Below is a small trained network, with its code and all its weights. Each question gives an input and a class and asks what happens when units are switched off, that is, made to give their printed mean instead of their output.

import numpy as np


def w(rows, s, z=0):
    codes = np.array(rows[::2]) - 128.0
    scale = np.full(codes.shape[1], s)
    scale[-1] = z or s
    return codes * scale


def f(y):
    return np.maximum(y, 0)


def log_softmax(a):
    a = a - a.max(-1, keepdims=True)
    return a - np.log(np.exp(a).sum(-1, keepdims=True))


def net(x, mask):
    res = np.array(x, float).reshape(1, 6) / 4 @ E
    y = f(res @ A[0][:, :-1].T + A[0][:, -1])
    res = res + np.where(mask, y, B[0][:, -1]) @ B[0][:, :-1]
    return log_softmax(res[-1] @ U[:, :-1].T + U[:, -1])


A, B = {}, {}
E = w([
[98,50,161],'x0',
[169,31,134],'x1',
[157,83,81],'x2',
[148,68,90],'x3',
[201,207,179],'x4',
[1,133,186],'x5',
],0.0085)
A[0] = w([
[132,140,140,25],'n1',
[56,65,173,69],'n2',
[71,48,174,94],'n3',
[217,207,202,110],'n4',
[194,125,94,85],'n5',
[120,191,158,137],'n6',
[136,125,166,97],'n7',
[80,123,156,252],'n8',
[189,30,182,251],'n9',
[138,247,127,166],'n10',
[76,138,19,143],'n11',
[119,210,151,98],'n12',
],0.013,0.0028)
B[0] = w([
[141,104,111,132],'n1',
[43,78,144,229],'n2',
[75,124,86,236],'n3',
[120,120,152,238],'n4',
[93,104,72,193],'n5',
[168,75,197,185],'n6',
[105,161,136,144],'n7',
[82,185,254,204],'n8',
[110,21,60,255],'n9',
[148,146,199,226],'n10',
[172,226,131,193],'n11',
[198,122,178,191],'n12',
],0.0077,0.0094)
U = w([
[152,89,58,70],'0',
[119,126,113,254],'1',
[114,217,51,90],'2',
[2,120,127,116],'3',
[142,129,148,178],'4',
[195,112,201,34],'5',
],0.017,0.0052)

Each question gives the input, the list of numbers given to net, and the class t.
The units are the neurons (one row each of A and B). Each row of codes is followed by its name. A weight is (code - 128) times the scale printed after its matrix; where a second scale follows, it is the last column's (A, B and U).
mask holds one flag per neuron, in row order. A switched-off neuron (its flag False) gives its mean, the last column of its row in B, instead of its output. The means were averaged over made-up inputs and are rounded, as every weight is.
A unit's drop is (log p(t) with every unit on - log p(t) with that unit switched off) / (log p(t) with every unit on - log p(t) with every unit switched off).
The circuit of an input: a set's keep is (log p(t) with only the set's units on - log p(t) with every unit switched off) / (log p(t) with every unit on - log p(t) with every unit switched off). Starting from all 12 units, units are removed one at a time, each time the one whose removal leaves the highest keep (on an exact tie, the one counted first), for as long as the keep stays at least 0.8.
units of the circuit, in order: the units of the circuit, biggest drop first
k most important neurons: the k neurons with the biggest drops, biggest first
drop of u: that unit's drop, to one decimal
input [6,5,-8,6,7,-2], class 0: units of the circuit, in order	[n9; n8]
input [4,0,4,5,6,2], class 0: units of the circuit, in order	[n8; n9; n10]
input [-6,-1,2,-1,-6,-7], class 2: units of the circuit, in order	[n11; n9]
input [-4,-7,3,-7,-4,8], class 5: most important neuron	[n12]
input [7,-1,-3,4,1,-3], class 0: units of the circuit, in order	[n8; n9; n10]
input [-8,-3,5,-1,-1,1], class 5: 3 most important neurons	[n10; n3; n12]
input [-6,-7,-7,5,-3,8], class 5: 3 most important neurons	[n12; n6; n10]
input [-6,-2,7,2,-3,-1], class 2: 2 most important neurons	[n11; n9]
input [3,-2,4,7,7,-1], class 0: drop of n8	0.2
input [4,-6,-1,2,-4,-4], class 2: drop of n9	0.2
input [2,-7,-5,8,-2,-2], class 2: drop of n2	0.2
